Here is a tiny trained network, its code and every weight. The questions are about switching its units off for an input and a target symbol, where a switched-off unit gives its printed mean instead of its output.

import numpy as np


def w(rows, s, z=0):
    codes = np.array(rows[::2]) - 128.0
    scale = np.full(codes.shape[1], s)
    scale[-1] = z or s
    return codes * scale


def f(y):
    return np.maximum(y, 0)


def softmax(a):
    e = np.exp(a - a.max(-1, keepdims=True))
    return e / e.sum(-1, keepdims=True)


def log_softmax(a):
    a = a - a.max(-1, keepdims=True)
    return a - np.log(np.exp(a).sum(-1, keepdims=True))


def net(x, mask):
    ids = ['αδζηθλμπστφψω'.index(c) for c in x.split()]
    T = len(ids)
    res = E[ids] + P[:T]
    u = 0
    for l in range(2):
        q, k, v = (res @ M[l].T for M in (Q, K, V))
        z = softmax(np.where(np.tri(T) > 0, q @ k.T / 3**0.5, -1e9)) @ v
        res = res + np.where(mask[u], z, O[l][:, -1]) @ O[l][:, :-1]
        u += 1
        y = f(res @ A[l][:, :-1].T + A[l][:, -1])
        res = res + np.where(mask[u : u + 12], y, B[l][:, -1]) @ B[l][:, :-1]
        u += 12
    return log_softmax(res[-1] @ U[:, :-1].T + U[:, -1])


Q, K, V, O, A, B = {}, {}, {}, {}, {}, {}
E = w([
[226,158,134,157,109,79,161,202,143,136],'α',
[182,183,157,83,113,176,126,176,164,96],'δ',
[162,169,66,24,75,131,237,174,110,132],'ζ',
[76,92,90,36,103,100,172,155,53,18],'η',
[168,33,226,132,153,46,38,105,158,31],'θ',
[236,153,138,139,149,113,53,45,100,94],'λ',
[151,93,65,196,114,50,89,50,56,55],'μ',
[137,132,171,80,49,122,192,124,130,178],'π',
[63,31,156,141,165,91,86,197,52,42],'σ',
[155,99,179,72,87,124,94,169,131,227],'τ',
[150,98,132,54,93,51,115,114,174,182],'φ',
[148,203,155,147,100,165,206,143,89,124],'ψ',
[158,117,2,135,106,71,113,74,132,97],'ω',
],0.018)
P = w([
[42,160,63,14,72,143,61,80,82,166],'0',
[74,159,110,166,172,73,121,217,122,221],'1',
[206,78,167,204,152,12,53,129,91,222],'2',
[72,158,173,124,171,76,129,206,129,176],'3',
[96,151,215,103,152,89,121,167,159,187],'4',
[143,101,97,136,147,68,56,57,98,191],'5',
[72,162,119,73,155,157,92,48,143,222],'6',
[155,93,195,107,173,54,53,2,102,213],'7',
],0.0078)
Q[0] = w([
[117,161,136,35,144,85,125,142,138,70],'L0H0',
[103,59,112,202,202,254,120,114,191,96],'L0H0',
[154,146,152,117,174,79,156,182,135,154],'L0H0',
],0.007)
K[0] = w([
[208,214,74,128,156,159,139,159,110,83],'L0H0',
[49,112,204,209,252,136,123,144,159,166],'L0H0',
[47,214,171,37,223,143,41,166,15,228],'L0H0',
],0.0038)
V[0] = w([
[1,161,164,175,149,171,104,122,67,153],'L0H0',
[142,124,112,97,129,29,46,147,190,93],'L0H0',
[194,199,115,180,117,163,103,175,119,124],'L0H0',
],0.0062)
O[0] = w([
[179,91,142,65,74,127,96,1,109,131,29],'L0H0',
[23,255,179,162,93,111,149,133,141,155,253],'L0H0',
[133,165,105,202,131,137,100,186,41,205,105],'L0H0',
],0.0093,0.0041)
A[0] = w([
[178,211,215,141,96,136,61,167,119,57,107],'L0N0',
[115,124,155,93,66,123,147,130,107,165,126],'L0N1',
[80,142,92,184,67,138,26,57,125,82,157],'L0N2',
[75,211,68,129,103,131,114,106,201,60,116],'L0N3',
[95,79,204,162,116,86,56,79,108,95,138],'L0N4',
[106,137,49,86,102,139,182,71,112,176,121],'L0N5',
[172,228,93,54,111,226,91,159,140,182,176],'L0N6',
[140,99,229,58,91,130,36,126,120,148,155],'L0N7',
[74,78,150,79,126,117,153,107,105,62,119],'L0N8',
[222,140,122,142,115,199,157,162,191,83,131],'L0N9',
[149,207,134,79,73,111,234,118,143,195,231],'L0N10',
[254,188,115,55,124,93,105,120,73,181,254],'L0N11',
],0.0069,0.0033)
B[0] = w([
[78,245,58,154,147,161,107,119,106,160,200],'L0N0',
[106,100,127,166,174,123,116,153,180,104,172],'L0N1',
[107,176,132,125,180,121,213,137,144,87,198],'L0N2',
[215,254,105,225,118,29,151,147,174,147,171],'L0N3',
[109,216,76,108,86,193,129,146,60,108,209],'L0N4',
[171,151,190,122,157,14,117,164,119,123,166],'L0N5',
[117,101,107,105,116,110,64,110,93,43,201],'L0N6',
[82,100,76,137,114,88,138,144,134,85,203],'L0N7',
[134,143,152,166,94,74,155,80,153,156,167],'L0N8',
[69,131,121,99,216,109,118,30,117,153,143],'L0N9',
[119,60,93,173,101,20,100,121,84,75,254],'L0N10',
[20,89,104,152,106,96,212,137,86,53,245],'L0N11',
],0.0068,0.0089)
Q[1] = w([
[152,111,174,125,167,182,126,101,183,173],'L1H0',
[2,172,49,189,95,66,129,166,55,38],'L1H0',
[188,128,83,91,120,144,143,115,102,173],'L1H0',
],0.0089)
K[1] = w([
[198,89,254,187,113,211,174,45,192,129],'L1H0',
[111,160,95,71,64,20,158,122,31,51],'L1H0',
[169,116,203,103,112,131,144,93,134,180],'L1H0',
],0.0068)
V[1] = w([
[181,214,150,118,171,114,254,92,111,137],'L1H0',
[107,98,130,98,140,164,180,84,60,108],'L1H0',
[193,58,192,143,113,51,196,160,145,114],'L1H0',
],0.0089)
O[1] = w([
[127,166,76,116,125,151,71,66,64,236,254],'L1H0',
[182,187,161,88,97,18,22,161,86,131,137],'L1H0',
[49,166,100,157,33,169,22,246,192,109,230],'L1H0',
],0.012,0.0061)
A[1] = w([
[213,44,131,162,143,166,152,62,107,114,62],'L1N0',
[183,119,200,110,166,99,124,186,101,85,207],'L1N1',
[98,212,181,162,82,87,160,86,168,134,155],'L1N2',
[156,114,159,153,77,193,191,135,180,115,76],'L1N3',
[87,89,70,160,150,170,191,121,153,114,248],'L1N4',
[167,118,209,33,164,193,118,112,166,106,99],'L1N5',
[242,149,255,100,97,84,162,81,65,121,106],'L1N6',
[61,154,86,126,136,126,37,164,159,139,148],'L1N7',
[140,139,155,64,200,128,175,109,111,164,3],'L1N8',
[82,99,124,206,123,123,59,186,190,104,41],'L1N9',
[159,133,153,86,129,137,108,52,135,205,103],'L1N10',
[98,112,121,161,106,159,113,105,177,53,87],'L1N11',
],0.0083,0.0024)
B[1] = w([
[131,117,164,73,111,199,134,148,126,150,160],'L1N0',
[163,122,144,98,146,161,69,3,188,145,151],'L1N1',
[106,134,71,83,120,189,94,108,82,74,175],'L1N2',
[141,127,91,67,145,124,2,189,151,190,139],'L1N3',
[207,150,203,171,160,104,155,91,228,161,158],'L1N4',
[130,187,119,81,145,138,130,211,173,126,128],'L1N5',
[53,111,32,169,105,70,106,130,123,99,199],'L1N6',
[129,88,144,177,103,169,169,74,112,98,254],'L1N7',
[208,83,105,124,119,189,148,160,126,112,177],'L1N8',
[164,155,130,85,150,155,156,136,97,125,254],'L1N9',
[213,175,165,116,137,71,112,216,106,99,175],'L1N10',
[107,162,123,75,185,97,135,178,174,199,181],'L1N11',
],0.008,0.034)
U = w([
[143,54,12,112,206,182,96,174,115,146,32],'α',
[132,196,139,67,105,122,132,128,104,224,203],'δ',
[253,117,157,185,78,158,56,90,171,89,182],'ζ',
[184,120,96,124,66,185,159,178,145,90,126],'η',
[116,128,99,150,106,151,167,75,143,185,182],'θ',
[111,122,31,87,164,166,149,146,174,193,52],'λ',
[152,52,86,141,162,190,133,82,166,75,47],'μ',
[139,112,66,85,53,220,126,89,138,166,100],'π',
[163,142,140,82,184,137,110,133,149,107,75],'σ',
[50,131,83,133,173,113,108,113,133,129,171],'τ',
[163,176,161,64,96,151,222,89,126,152,59],'φ',
[170,105,106,143,123,166,115,138,147,122,140],'ψ',
[104,190,216,166,152,60,227,120,122,121,251],'ω',
],0.0049,0.0025)

Each question gives the input, a string of symbols that net reads in full, and the target symbol t.
The units are the heads (3 rows each of Q, K, V and O) and the neurons (one row each of A and B). Each row of codes is followed by its name. A weight is (code - 128) times the scale printed after its matrix; where a second scale follows, it is the last column's (O, A, B and U).
mask holds one flag per unit, layer by layer, with each layer's heads first. A switched-off unit (its flag False) gives its mean, the last column of its rows in O or B, instead of its output. The means were averaged over made-up inputs and are rounded, as every weight is.
A unit's drop is (log p(t) with every unit on - log p(t) with that unit switched off) / (log p(t) with every unit on - log p(t) with every unit switched off).
The circuit of an input: a set's keep is (log p(t) with only the set's units on - log p(t) with every unit switched off) / (log p(t) with every unit on - log p(t) with every unit switched off). Starting from the 12 units with the biggest drops (on a tie, the unit counted first), units are removed one at a time, each time the one whose removal leaves the highest keep (on an exact tie, the one counted first), for as long as the keep stays at least 0.8.
units of the circuit, in order: the units of the circuit, biggest drop first
most important unit: the unit with the biggest drop
top k neurons: the k neurons with the biggest drops, biggest first
top k neurons in layer l: the k neurons of layer l with the biggest drops, biggest first
input θ λ δ α η λ ζ, target η: units of the circuit, in order -> (L0N10 L1H0 L0N0 L0N6)
input σ φ λ φ τ, target τ: most important unit -> L0N4
input μ δ ψ, target δ: top 2 neurons in layer 1 -> (L1N7 L1N10)
input μ ψ φ, target δ: top 2 neurons in layer 0 -> (L0N2 L0N4)
input μ δ μ τ η η τ φ, target δ: units of the circuit, in order -> (L1H0 L0N4 L0N2 L1N7)
input λ ψ π, target α: top 2 neurons in layer 0 -> (L0N0 L0N2)
input λ π α π φ δ, target α: top 4 neurons in layer 1 -> (L1N6 L1N8 L1N7 L1N4)
input α δ η, target ω: top 3 neurons in layer 1 -> (L1N4 L1N2 L1N8)
input τ ψ π θ, target σ: top 2 neurons -> (L1N11 L0N7)
input μ σ λ α ψ π, target δ: units of the circuit, in order -> (L1H0 L0N2 L1N7)
input φ σ τ π π ψ ψ ψ, target λ: top 4 neurons -> (L0N10 L1N3 L1N11 L0N3)
input λ θ φ τ φ η μ, target α: top 3 neurons -> (L0N11 L1N6 L0N6)
input φ η ω π φ η, target λ: top 2 neurons -> (L0N10 L1N3)
input φ τ φ σ λ λ η π, target λ: top 4 neurons in layer 0 -> (L0N10 L0N7 L0N3 L0N6)
input ω δ θ ψ σ μ ψ μ, target θ: top 2 neurons -> (L0N3 L0N5)
input ψ λ δ μ ψ ψ η τ, target ζ: top 2 neurons -> (L0N11 L1N1)
input θ λ α, target φ: top 3 neurons -> (L0N4 L0N3 L0N7)
input ω τ θ, target θ: top 2 neurons -> (L0N3 L1N4)
input ψ α ω σ, target ζ: most important unit -> L0H0
input θ π λ φ τ μ φ π, target φ: most important unit -> L0H0
input μ α ζ θ, target η: top 3 neurons -> (L0N10 L0N11 L1N7)
input μ λ τ, target δ: top 2 neurons -> (L0N2 L0N4)
input φ θ δ, target λ: top 3 neurons -> (L0N10 L1N11 L1N3)
input φ θ λ, target λ: top 4 neurons -> (L0N10 L1N11 L1N3 L0N3)
input π φ λ, target η: top 2 neurons in layer 0 -> (L0N10 L0N5)
